Here is a tiny trained network, its code and every weight. The questions are about switching its units off for an input and a target symbol, where a switched-off unit gives its printed mean instead of its output.

import numpy as np


def w(rows, s, z=0):
    codes = np.array(rows[::2]) - 128.0
    scale = np.full(codes.shape[1], s)
    scale[-1] = z or s
    return codes * scale


def norm(h):
    return h / np.sqrt((h * h).mean(-1, keepdims=True) + 1e-5)


def f(y):
    return y / 2 * (1 + np.tanh(0.7978845608 * (y + 0.044715 * y**3)))


def softmax(a):
    e = np.exp(a - a.max(-1, keepdims=True))
    return e / e.sum(-1, keepdims=True)


def log_softmax(a):
    a = a - a.max(-1, keepdims=True)
    return a - np.log(np.exp(a).sum(-1, keepdims=True))


def net(x, mask):
    ids = ['ΓΛΨΩβδτφ'.index(c) for c in x.split()]
    T = len(ids)
    res = E[ids] + P[:T]
    u = 0
    for l in range(3):
        r = norm(res)
        for j in range(2):
            rows = slice(2 * j, 2 * j + 2)
            q, k, v = (r @ M[l][rows].T for M in (Q, K, V))
            z = softmax(np.where(np.tri(T) > 0, q @ k.T / 2**0.5, -1e9)) @ v
            o = O[l][rows]
            res = res + np.where(mask[u + j], z, o[:, -1]) @ o[:, :-1]
        u += 2
        y = f(norm(res) @ A[l][:, :-1].T + A[l][:, -1])
        res = res + np.where(mask[u : u + 4], y, B[l][:, -1]) @ B[l][:, :-1]
        u += 4
    return log_softmax(norm(res)[-1] @ U[:, :-1].T + U[:, -1])


Q, K, V, O, A, B = {}, {}, {}, {}, {}, {}
E = w([
[142,5,245],'Γ',
[211,56,159],'Λ',
[128,132,114],'Ψ',
[207,57,156],'Ω',
[129,61,172],'β',
[113,108,170],'δ',
[198,185,86],'τ',
[174,107,185],'φ',
],0.015)
P = w([
[237,161,42],'0',
[143,166,167],'1',
[174,27,46],'2',
[195,149,157],'3',
[141,185,180],'4',
[107,16,171],'5',
[169,148,146],'6',
[142,192,174],'7',
[111,74,104],'8',
[158,153,137],'9',
[138,203,148],'10',
[2,78,167],'11',
[117,112,210],'12',
],0.0079)
Q[0] = w([
[58,22,156],'L0H1',
[170,116,252],'L0H1',
[147,138,104],'L0H2',
[140,72,112],'L0H2',
],0.018)
K[0] = w([
[5,144,146],'L0H1',
[165,151,229],'L0H1',
[115,106,150],'L0H2',
[123,173,197],'L0H2',
],0.018)
V[0] = w([
[135,195,245],'L0H1',
[126,200,157],'L0H1',
[112,117,81],'L0H2',
[1,200,152],'L0H2',
],0.0078)
O[0] = w([
[13,129,167,244],'L0H1',
[76,112,110,139],'L0H1',
[103,136,161,89],'L0H2',
[2,155,61,3],'L0H2',
],0.0076,0.0067)
A[0] = w([
[76,113,155,253],'L0N1',
[102,66,167,228],'L0N2',
[157,255,183,172],'L0N3',
[159,64,88,229],'L0N4',
],0.02,0.0021)
B[0] = w([
[97,208,251,199],'L0N1',
[117,43,190,255],'L0N2',
[57,214,107,177],'L0N3',
[52,184,179,167],'L0N4',
],0.013,0.012)
Q[1] = w([
[119,61,156],'L1H1',
[223,119,67],'L1H1',
[130,141,6],'L1H2',
[109,104,113],'L1H2',
],0.025)
K[1] = w([
[153,125,187],'L1H1',
[188,89,70],'L1H1',
[139,91,254],'L1H2',
[184,123,184],'L1H2',
],0.03)
V[1] = w([
[129,1,140],'L1H1',
[130,89,133],'L1H1',
[149,147,134],'L1H2',
[149,132,175],'L1H2',
],0.015)
O[1] = w([
[222,171,248,54],'L1H1',
[169,148,182,110],'L1H1',
[118,128,95,249],'L1H2',
[75,133,111,255],'L1H2',
],0.011,0.0036)
A[1] = w([
[170,252,119,14],'L1N1',
[131,64,116,49],'L1N2',
[162,196,162,32],'L1N3',
[98,164,139,4],'L1N4',
],0.021,0.0021)
B[1] = w([
[251,92,53,117],'L1N1',
[157,207,111,112],'L1N2',
[58,117,100,254],'L1N3',
[186,114,149,195],'L1N4',
],0.02,0.0018)
Q[2] = w([
[91,226,150],'L2H1',
[17,100,155],'L2H1',
[199,167,96],'L2H2',
[148,35,1],'L2H2',
],0.021)
K[2] = w([
[121,222,107],'L2H1',
[24,136,193],'L2H1',
[133,2,152],'L2H2',
[162,204,8],'L2H2',
],0.02)
V[2] = w([
[121,196,146],'L2H1',
[138,45,122],'L2H1',
[137,252,135],'L2H2',
[102,140,86],'L2H2',
],0.024)
O[2] = w([
[138,74,109,194],'L2H1',
[130,219,169,130],'L2H1',
[108,169,3,35],'L2H2',
[175,100,106,1],'L2H2',
],0.02,0.0052)
A[2] = w([
[164,245,174,145],'L2N1',
[30,124,33,103],'L2N2',
[149,3,108,17],'L2N3',
[103,82,210,253],'L2N4',
],0.017,0.0028)
B[2] = w([
[128,30,73,145],'L2N1',
[153,173,254,160],'L2N2',
[78,96,50,130],'L2N3',
[168,132,33,249],'L2N4',
],0.019)
U = w([
[167,126,181,60],'Γ',
[201,98,118,123],'Λ',
[90,174,180,113],'Ψ',
[202,96,118,141],'Ω',
[169,129,192,128],'β',
[4,83,129,87],'δ',
[167,152,101,253],'τ',
[101,71,45,134],'φ',
],0.014,0.006)

Each question gives the input, a string of symbols that net reads in full, and the target symbol t.
The units are the heads (2 rows each of Q, K, V and O) and the neurons (one row each of A and B). Each row of codes is followed by its name. A weight is (code - 128) times the scale printed after its matrix; where a second scale follows, it is the last column's (O, A, B and U).
mask holds one flag per unit, layer by layer, with each layer's heads first. A switched-off unit (its flag False) gives its mean, the last column of its rows in O or B, instead of its output. The means were averaged over made-up inputs and are rounded, as every weight is.
A unit's drop is (log p(t) with every unit on - log p(t) with that unit switched off) / (log p(t) with every unit on - log p(t) with every unit switched off).
The circuit of an input: a set's keep is (log p(t) with only the set's units on - log p(t) with every unit switched off) / (log p(t) with every unit on - log p(t) with every unit switched off). Starting from the 12 units with the biggest drops (on a tie, the unit counted first), units are removed one at a time, each time the one whose removal leaves the highest keep (on an exact tie, the one counted first), for as long as the keep stays at least 0.8.
circuit, biggest first: the units of the circuit, biggest drop first
most important unit: the unit with the biggest drop
k most important neurons: the k neurons with the biggest drops, biggest first
top k neurons in layer l: the k neurons of layer l with the biggest drops, biggest first
heads that matter: for each layer, one digit per head in row order, 1 if its drop is at least 0.15 and else 0, layers parted by /
input Ψ β Ω δ δ Λ, target δ: heads that matter	11 / 00 / 01
input φ β β δ Ψ δ φ δ Ω, target δ: 2 most important neurons	(L0N4 L2N2)
input δ Ψ δ β β β Ψ φ δ, target φ: heads that matter	11 / 10 / 10
input δ Γ τ τ δ Ω, target δ: 2 most important neurons	(L2N2 L0N4)
input β φ Ω, target φ: 2 most important neurons	(L2N2 L0N3)
input δ δ Ψ β τ Λ Γ β δ τ φ τ, target φ: circuit, biggest first	(L2H1)
input δ Γ δ β β β δ β δ δ φ, target δ: heads that matter	11 / 10 / 01
input Ψ τ τ δ Ψ τ, target Ψ: 4 most important neurons	(L0N4 L0N2 L2N2 L2N4)
input δ φ β, target φ: heads that matter	10 / 11 / 00
input φ β τ β Γ δ Ψ δ τ, target δ: heads that matter	00 / 10 / 11
input Λ Ψ Ψ, target Ψ: heads that matter	11 / 10 / 00
input Λ β δ Γ Λ Ψ Λ β φ Λ Ω β, target β: top 3 neurons in layer 0	(L0N1 L0N3 L0N2)
input δ φ Γ Λ φ Λ, target φ: circuit, biggest first	(L0N2 L2H2)
input φ δ τ, target δ: heads that matter	01 / 10 / 11
input τ β β τ δ δ Γ δ, target δ: heads that matter	10 / 10 / 00
input δ Ω τ Ψ Ψ Λ Ψ β β φ Γ β, target β: heads that matter	00 / 00 / 00
input Ψ Ψ Ω δ δ, target δ: most important unit	L0H1
input Γ φ Ω, target φ: top 3 neurons in layer 0	(L0N4 L0N3 L0N2)
input τ Ψ Λ φ δ Γ δ δ δ δ φ δ φ, target δ: 4 most important neurons	(L0N1 L2N2 L2N1 L2N3)
input φ Ω β Λ Ψ β δ τ Ω Γ Ψ τ τ, target τ: 4 most important neurons	(L0N3 L0N2 L2N2 L1N1)
input Ω Γ β δ δ δ φ, target φ: 2 most important neurons	(L2N2 L2N4)
input φ Ω Ψ, target Ω: circuit, biggest first	(L0H1)
